Here is a tiny trained network, its code and every weight. The questions are about switching its units off for an input and a class, where a switched-off unit gives its printed mean instead of its output.

import numpy as np


def w(rows, s, z=0):
    codes = np.array(rows[::2]) - 128.0
    scale = np.full(codes.shape[1], s)
    scale[-1] = z or s
    return codes * scale


def f(y):
    return np.maximum(y, 0)


def log_softmax(a):
    a = a - a.max(-1, keepdims=True)
    return a - np.log(np.exp(a).sum(-1, keepdims=True))


def net(x, mask):
    res = np.array(x, float).reshape(1, 6) / 4 @ E
    y = f(res @ A[0][:, :-1].T + A[0][:, -1])
    res = res + np.where(mask, y, B[0][:, -1]) @ B[0][:, :-1]
    return log_softmax(res[-1] @ U[:, :-1].T + U[:, -1])


A, B = {}, {}
E = w([
[53,175,170,91,187,214,146,84],'x0',
[67,120,157,51,165,48,65,143],'x1',
[159,64,174,203,169,121,49,66],'x2',
[59,37,107,156,115,145,182,152],'x3',
[186,62,187,84,78,122,216,105],'x4',
[153,127,193,144,194,152,120,254],'x5',
],0.0096)
A[0] = w([
[245,247,182,56,126,79,70,82,51],'N1',
[194,66,57,164,55,18,122,194,103],'N2',
[56,157,27,205,152,146,32,174,131],'N3',
[198,108,77,216,108,213,197,114,113],'N4',
[87,120,179,40,157,10,71,113,45],'N5',
[193,41,252,56,83,106,201,98,39],'N6',
[144,110,209,200,177,115,89,81,10],'N7',
[128,207,52,69,117,95,222,189,99],'N8',
[142,141,214,154,167,116,161,254,145],'N9',
[46,25,116,75,138,56,123,149,152],'N10',
[67,108,182,95,149,208,163,81,190],'N11',
[88,137,93,127,63,78,121,3,3],'N12',
[104,123,55,88,108,85,177,47,131],'N13',
[177,187,110,246,111,189,171,111,2],'N14',
[163,35,164,226,175,127,68,28,59],'N15',
],0.0089,0.0027)
B[0] = w([
[75,59,155,191,147,132,184,132,208],'N1',
[84,224,153,130,178,186,178,129,240],'N2',
[176,94,123,102,147,16,201,114,231],'N3',
[108,91,207,130,148,134,81,80,225],'N4',
[175,146,197,100,103,176,94,56,212],'N5',
[157,125,74,98,146,4,143,118,245],'N6',
[113,176,91,89,64,134,127,155,192],'N7',
[120,124,141,75,14,118,126,154,216],'N8',
[127,128,80,201,158,141,44,169,218],'N9',
[120,75,203,161,125,142,117,76,218],'N10',
[115,202,164,153,151,130,179,154,215],'N11',
[152,144,80,180,183,127,64,185,227],'N12',
[135,117,133,163,157,142,88,213,226],'N13',
[145,119,199,99,129,101,80,69,196],'N14',
[104,119,124,74,55,151,165,205,236],'N15',
],0.015,0.012)
U = w([
[153,129,187,96,108,138,64,60,119],'0',
[99,147,93,71,2,140,137,196,97],'1',
[175,154,69,103,153,10,176,104,79],'2',
[154,139,69,168,156,146,46,194,164],'3',
[34,70,138,216,105,129,211,118,225],'4',
[87,246,125,127,163,160,200,113,253],'5',
[142,117,77,86,152,185,135,135,83],'6',
[118,123,13,132,115,190,181,43,34],'7',
],0.0088,0.0039)

Each question gives the input, the list of numbers given to net, and the class t.
The units are the neurons (one row each of A and B). Each row of codes is followed by its name. A weight is (code - 128) times the scale printed after its matrix; where a second scale follows, it is the last column's (A, B and U).
mask holds one flag per neuron, in row order. A switched-off neuron (its flag False) gives its mean, the last column of its row in B, instead of its output. The means were averaged over made-up inputs and are rounded, as every weight is.
A unit's drop is (log p(t) with every unit on - log p(t) with that unit switched off) / (log p(t) with every unit on - log p(t) with every unit switched off).
The circuit of an input: a set's keep is (log p(t) with only the set's units on - log p(t) with every unit switched off) / (log p(t) with every unit on - log p(t) with every unit switched off). Starting from the 12 units with the biggest drops (on a tie, the unit counted first), units are removed one at a time, each time the one whose removal leaves the highest keep (on an exact tie, the one counted first), for as long as the keep stays at least 0.8.
units of the circuit, in order: the units of the circuit, biggest drop first
most important unit: the unit with the biggest drop
k most important neurons: the k neurons with the biggest drops, biggest first
drop of u: that unit's drop, to one decimal
input [-2,-6,3,6,8,6], class 2: 3 most important neurons : N6, N5, N10
input [-7,7,6,6,-7,4], class 0: 3 most important neurons : N5, N10, N6
input [-1,0,3,6,-7,4], class 2: 2 most important neurons : N3, N1
input [-3,2,-2,6,-7,-7], class 2: 3 most important neurons : N3, N9, N1
input [3,5,-7,-2,-4,-1], class 1: units of the circuit, in order : N8
input [6,4,-8,4,-8,7], class 1: 3 most important neurons : N8, N6, N12
input [-7,3,-4,4,-3,5], class 5: 4 most important neurons : N2, N1, N12, N13
input [3,0,-6,5,7,-5], class 2: 3 most important neurons : N6, N15, N7
input [2,-7,-4,4,6,-4], class 0: 2 most important neurons : N4, N3
input [7,-3,7,-4,-7,-4], class 1: 3 most important neurons : N15, N6, N7
input [0,4,0,8,1,8], class 3: 2 most important neurons : N9, N1
input [-1,8,-7,-6,5,6], class 0: 2 most important neurons : N5, N15
input [-3,6,-3,-8,2,3], class 4: 3 most important neurons : N1, N14, N4
input [-8,-7,3,-7,2,-7], class 5: most important unit : N2
input [2,-4,8,3,-2,7], class 1: drop of N15 : 0.7
input [2,-8,1,-3,-8,4], class 0: drop of N4 : 0.5
input [5,0,3,5,8,-7], class 2: drop of N6 : 1.7
